Below is a small trained network, with its code and all its weights. Each question gives an input and a class and asks what happens when units are switched off, that is, made to give their printed mean instead of their output.

import numpy as np


def w(rows, s, z=0):
    codes = np.array(rows[::2]) - 128.0
    scale = np.full(codes.shape[1], s)
    scale[-1] = z or s
    return codes * scale


def norm(h):
    return h / np.sqrt((h * h).mean(-1, keepdims=True) + 1e-5)


def f(y):
    return y / 2 * (1 + np.tanh(0.7978845608 * (y + 0.044715 * y**3)))


def log_softmax(a):
    a = a - a.max(-1, keepdims=True)
    return a - np.log(np.exp(a).sum(-1, keepdims=True))


def net(x, mask):
    res = np.array(x, float).reshape(1, 8) / 4 @ E
    u = 0
    for l in range(2):
        y = f(norm(res) @ A[l][:, :-1].T + A[l][:, -1])
        res = res + np.where(mask[u : u + 16], y, B[l][:, -1]) @ B[l][:, :-1]
        u += 16
    return log_softmax(norm(res)[-1] @ U[:, :-1].T + U[:, -1])


A, B = {}, {}
E = w([
[41,142,124,183,70,98,121,142],'x0',
[143,118,228,112,122,75,105,165],'x1',
[160,169,204,101,107,105,138,148],'x2',
[172,226,109,100,85,61,127,101],'x3',
[133,145,169,131,97,84,227,150],'x4',
[112,105,111,137,198,148,89,182],'x5',
[129,254,102,132,171,190,156,144],'x6',
[104,140,118,54,89,111,150,158],'x7',
],0.0091)
A[0] = w([
[116,68,154,188,205,139,21,116,1],'L0N0',
[120,105,212,85,183,112,157,254,21],'L0N1',
[87,134,232,146,179,131,195,167,42],'L0N2',
[78,100,113,117,213,124,135,127,81],'L0N3',
[147,147,164,213,108,197,182,151,44],'L0N4',
[117,33,101,34,131,151,120,98,46],'L0N5',
[164,51,82,47,96,115,148,149,46],'L0N6',
[145,169,46,134,211,185,150,117,17],'L0N7',
[102,189,201,77,146,92,127,123,100],'L0N8',
[107,79,102,139,115,150,133,114,63],'L0N9',
[136,115,153,178,99,140,184,141,104],'L0N10',
[114,89,206,101,197,96,146,206,73],'L0N11',
[113,73,131,159,183,138,106,131,38],'L0N12',
[138,82,167,164,192,155,1,134,3],'L0N13',
[19,130,59,226,57,123,119,160,19],'L0N14',
[170,119,126,149,66,81,163,91,35],'L0N15',
],0.0094,0.0061)
B[0] = w([
[150,137,177,96,225,88,28,151,238],'L0N0',
[164,48,95,212,81,97,221,213,205],'L0N1',
[102,90,165,147,86,206,155,147,185],'L0N2',
[182,161,132,133,100,118,119,85,165],'L0N3',
[60,176,145,170,85,241,80,78,153],'L0N4',
[147,136,146,2,68,196,111,93,186],'L0N5',
[119,113,138,75,78,181,121,50,159],'L0N6',
[199,151,51,199,193,155,217,28,240],'L0N7',
[184,160,130,155,79,136,136,224,217],'L0N8',
[151,173,141,47,144,93,140,156,136],'L0N9',
[54,122,167,198,96,185,81,77,149],'L0N10',
[159,44,83,181,94,176,163,190,207],'L0N11',
[149,193,149,115,131,95,72,117,165],'L0N12',
[160,45,153,125,189,116,39,172,237],'L0N13',
[10,115,118,22,186,50,197,191,254],'L0N14',
[148,130,131,197,133,63,29,88,157],'L0N15',
],0.0077,0.0036)
A[1] = w([
[9,112,45,117,155,66,181,153,2],'L1N0',
[149,81,205,109,76,67,121,93,49],'L1N1',
[156,73,108,139,220,116,42,135,47],'L1N2',
[156,254,108,140,92,109,147,153,117],'L1N3',
[31,157,180,161,127,169,140,82,22],'L1N4',
[151,177,34,130,207,200,163,80,48],'L1N5',
[132,169,54,160,206,167,146,74,22],'L1N6',
[127,220,124,84,148,132,83,107,111],'L1N7',
[87,109,136,143,114,189,150,178,41],'L1N8',
[207,224,120,118,90,124,117,168,30],'L1N9',
[129,154,81,174,97,146,68,182,95],'L1N10',
[137,105,173,178,102,33,131,62,62],'L1N11',
[81,33,113,148,156,137,164,73,112],'L1N12',
[161,118,130,146,142,185,147,154,83],'L1N13',
[159,136,56,150,198,172,167,81,47],'L1N14',
[142,136,94,226,174,129,132,99,101],'L1N15',
],0.0097,0.0058)
B[1] = w([
[45,108,84,61,143,14,155,127,199],'L1N0',
[133,154,32,190,128,157,154,94,163],'L1N1',
[144,112,152,144,248,184,46,97,219],'L1N2',
[148,151,195,75,178,117,34,144,248],'L1N3',
[73,157,174,134,207,186,97,62,142],'L1N4',
[184,190,1,176,174,195,211,206,253],'L1N5',
[165,152,8,136,162,173,230,184,213],'L1N6',
[170,81,170,125,97,127,207,240,188],'L1N7',
[146,96,151,175,162,102,183,95,139],'L1N8',
[124,198,174,124,97,100,86,143,189],'L1N9',
[153,136,128,50,115,90,127,121,138],'L1N10',
[140,139,33,209,204,79,146,39,150],'L1N11',
[165,229,189,46,109,104,67,178,170],'L1N12',
[113,119,111,159,109,57,166,112,145],'L1N13',
[160,135,54,134,167,119,135,172,210],'L1N14',
[130,161,65,96,134,128,148,93,179],'L1N15',
],0.008,0.0057)
U = w([
[160,132,80,204,93,67,113,18,100],'0',
[9,116,98,63,156,62,147,133,151],'1',
[173,35,163,190,78,141,210,214,187],'2',
[158,71,108,25,47,202,108,54,41],'3',
[170,45,158,118,222,168,17,143,185],'4',
[187,212,205,98,94,94,95,181,139],'5',
[54,150,209,193,139,234,146,81,2],'6',
[179,166,6,127,185,191,188,165,162],'7',
],0.018,0.0032)

Each question gives the input, the list of numbers given to net, and the class t.
The units are the neurons (one row each of A and B). Each row of codes is followed by its name. A weight is (code - 128) times the scale printed after its matrix; where a second scale follows, it is the last column's (A, B and U).
mask holds one flag per neuron, layer by layer. A switched-off neuron (its flag False) gives its mean, the last column of its row in B, instead of its output. The means were averaged over made-up inputs and are rounded, as every weight is.
A unit's drop is (log p(t) with every unit on - log p(t) with that unit switched off) / (log p(t) with every unit on - log p(t) with every unit switched off).
The circuit of an input: a set's keep is (log p(t) with only the set's units on - log p(t) with every unit switched off) / (log p(t) with every unit on - log p(t) with every unit switched off). Starting from the 12 units with the biggest drops (on a tie, the unit counted first), units are removed one at a time, each time the one whose removal leaves the highest keep (on an exact tie, the one counted first), for as long as the keep stays at least 0.8.
units of the circuit, in order: the units of the circuit, biggest drop first
top k neurons: the k neurons with the biggest drops, biggest first
top k neurons in layer l: the k neurons of layer l with the biggest drops, biggest first
drop of u: that unit's drop, to one decimal
input [-5,-1,6,3,-7,-7,5,1], class 5: units of the circuit, in order -> [L1N9]
input [-6,4,8,3,5,7,6,4], class 2: units of the circuit, in order -> [L0N1; L0N11]
input [-3,-7,-8,6,7,5,-7,6], class 3: units of the circuit, in order -> [L0N6; L0N5]
input [-4,-7,5,3,5,-2,4,5], class 5: units of the circuit, in order -> [L1N3; L1N9]
input [-5,-3,1,7,-2,-8,-2,0], class 0: units of the circuit, in order -> [L0N15; L1N11]
input [5,0,-4,1,-2,-1,-1,-8], class 1: top 2 neurons in layer 1 -> [L1N0; L1N3]
input [5,6,0,3,-8,-6,-6,-3], class 0: top 3 neurons in layer 1 -> [L1N11; L1N1; L1N3]
input [5,-1,3,3,-5,7,3,-4], class 4: top 2 neurons in layer 0 -> [L0N13; L0N0]
input [5,4,5,2,4,0,1,-7], class 6: top 2 neurons -> [L0N10; L0N2]
input [-7,0,0,8,-6,-8,-4,1], class 0: top 3 neurons -> [L0N15; L1N11; L1N1]
input [6,-4,-7,-6,5,6,-5,-5], class 1: top 2 neurons -> [L0N14; L1N0]
input [-4,8,-4,1,-7,-7,-7,1], class 3: top 2 neurons in layer 1 -> [L1N3; L1N1]
input [-6,-5,-6,5,6,8,-8,-1], class 3: top 2 neurons in layer 0 -> [L0N5; L0N6]
input [-6,4,4,-7,-4,1,1,8], class 2: units of the circuit, in order -> [L0N1]
input [0,3,-2,0,7,-5,0,1], class 0: drop of L0N15 -> 0.2
input [-8,6,-7,1,8,2,7,4], class 2: drop of L0N1 -> 0.4
input [8,-4,6,1,-3,0,-2,-8], class 1: drop of L0N14 -> 0.7
input [-1,7,5,-4,3,3,7,-4], class 2: drop of L1N2 -> 0.0
input [5,7,-2,4,-2,8,-3,5], class 2: top 2 neurons in layer 0 -> [L0N1; L0N11]
input [7,-3,-2,8,6,3,8,3], class 5: units of the circuit, in order -> [L1N3]
